Below is a small trained network, with its code and all its weights. Each question gives an input and a class and asks what happens when units are switched off, that is, made to give their printed mean instead of their output.

import numpy as np


def w(rows, s, z=0):
    codes = np.array(rows[::2]) - 128.0
    scale = np.full(codes.shape[1], s)
    scale[-1] = z or s
    return codes * scale


def norm(h):
    return h / np.sqrt((h * h).mean(-1, keepdims=True) + 1e-5)


def f(y):
    return y / 2 * (1 + np.tanh(0.7978845608 * (y + 0.044715 * y**3)))


def log_softmax(a):
    a = a - a.max(-1, keepdims=True)
    return a - np.log(np.exp(a).sum(-1, keepdims=True))


def net(x, mask):
    res = np.array(x, float).reshape(1, 7) / 4 @ E
    u = 0
    for l in range(2):
        y = f(norm(res) @ A[l][:, :-1].T + A[l][:, -1])
        res = res + np.where(mask[u : u + 3], y, B[l][:, -1]) @ B[l][:, :-1]
        u += 3
    return log_softmax(norm(res)[-1] @ U[:, :-1].T + U[:, -1])


A, B = {}, {}
E = w([
[135,142,143,133,143,131],'x0',
[138,136,120,133,134,122],'x1',
[100,175,166,200,55,74],'x2',
[131,111,148,110,104,122],'x3',
[155,122,100,132,119,102],'x4',
[206,119,118,145,93,255],'x5',
[144,122,134,111,109,112],'x6',
],0.0098)
A[0] = w([
[50,253,121,183,32,85,62],'0.n0',
[82,155,162,181,48,70,53],'0.n1',
[27,122,156,163,148,6,1],'0.n2',
],0.0081,0.0056)
B[0] = w([
[160,33,145,185,161,66,245],'0.n0',
[178,146,210,115,252,130,204],'0.n1',
[91,197,79,91,25,197,254],'0.n2',
],0.012,0.0054)
A[1] = w([
[76,216,129,40,170,39,5],'1.n0',
[93,68,69,2,223,120,151],'1.n1',
[158,76,178,141,226,81,204],'1.n2',
],0.0096,0.0021)
B[1] = w([
[145,129,84,121,36,249,219],'1.n0',
[63,99,179,188,126,48,255],'1.n1',
[117,34,178,122,205,108,229],'1.n2',
],0.016,0.0067)
U = w([
[93,5,226,197,179,52,11],'0',
[120,198,68,117,17,212,245],'1',
],0.013,0.0012)

Each question gives the input, the list of numbers given to net, and the class t.
The units are the neurons (one row each of A and B). Each row of codes is followed by its name. A weight is (code - 128) times the scale printed after its matrix; where a second scale follows, it is the last column's (A, B and U).
mask holds one flag per neuron, layer by layer. A switched-off neuron (its flag False) gives its mean, the last column of its row in B, instead of its output. The means were averaged over made-up inputs and are rounded, as every weight is.
A unit's drop is (log p(t) with every unit on - log p(t) with that unit switched off) / (log p(t) with every unit on - log p(t) with every unit switched off).
most important unit: the unit with the biggest drop
k most important neurons: the k neurons with the biggest drops, biggest first
top k neurons in layer l: the k neurons of layer l with the biggest drops, biggest first
drop of u: that unit's drop, to one decimal
input [2,-4,3,2,-2,-7,7], class 1: most important unit -> 0.n2
input [3,3,-1,0,-2,3,-4], class 1: top 2 neurons in layer 0 -> [0.n0 0.n1]
input [-1,6,-1,2,-5,2,-8], class 1: top 2 neurons in layer 1 -> [1.n2 1.n1]
input [-5,-3,-2,4,2,4,7], class 1: 3 most important neurons -> [0.n1 1.n2 0.n0]
input [8,-8,0,-6,-7,1,6], class 1: 2 most important neurons -> [0.n0 0.n1]
input [-7,3,3,5,8,5,8], class 1: 2 most important neurons -> [1.n2 1.n1]
input [6,8,4,3,-6,6,1], class 1: top 2 neurons in layer 1 -> [1.n2 1.n1]
input [1,-7,-3,-8,-7,-5,8], class 1: drop of 0.n1 -> 0.0
input [0,2,1,3,0,-3,-7], class 1: drop of 0.n2 -> 1.2
input [5,-1,2,0,4,6,8], class 1: drop of 1.n1 -> 0.1
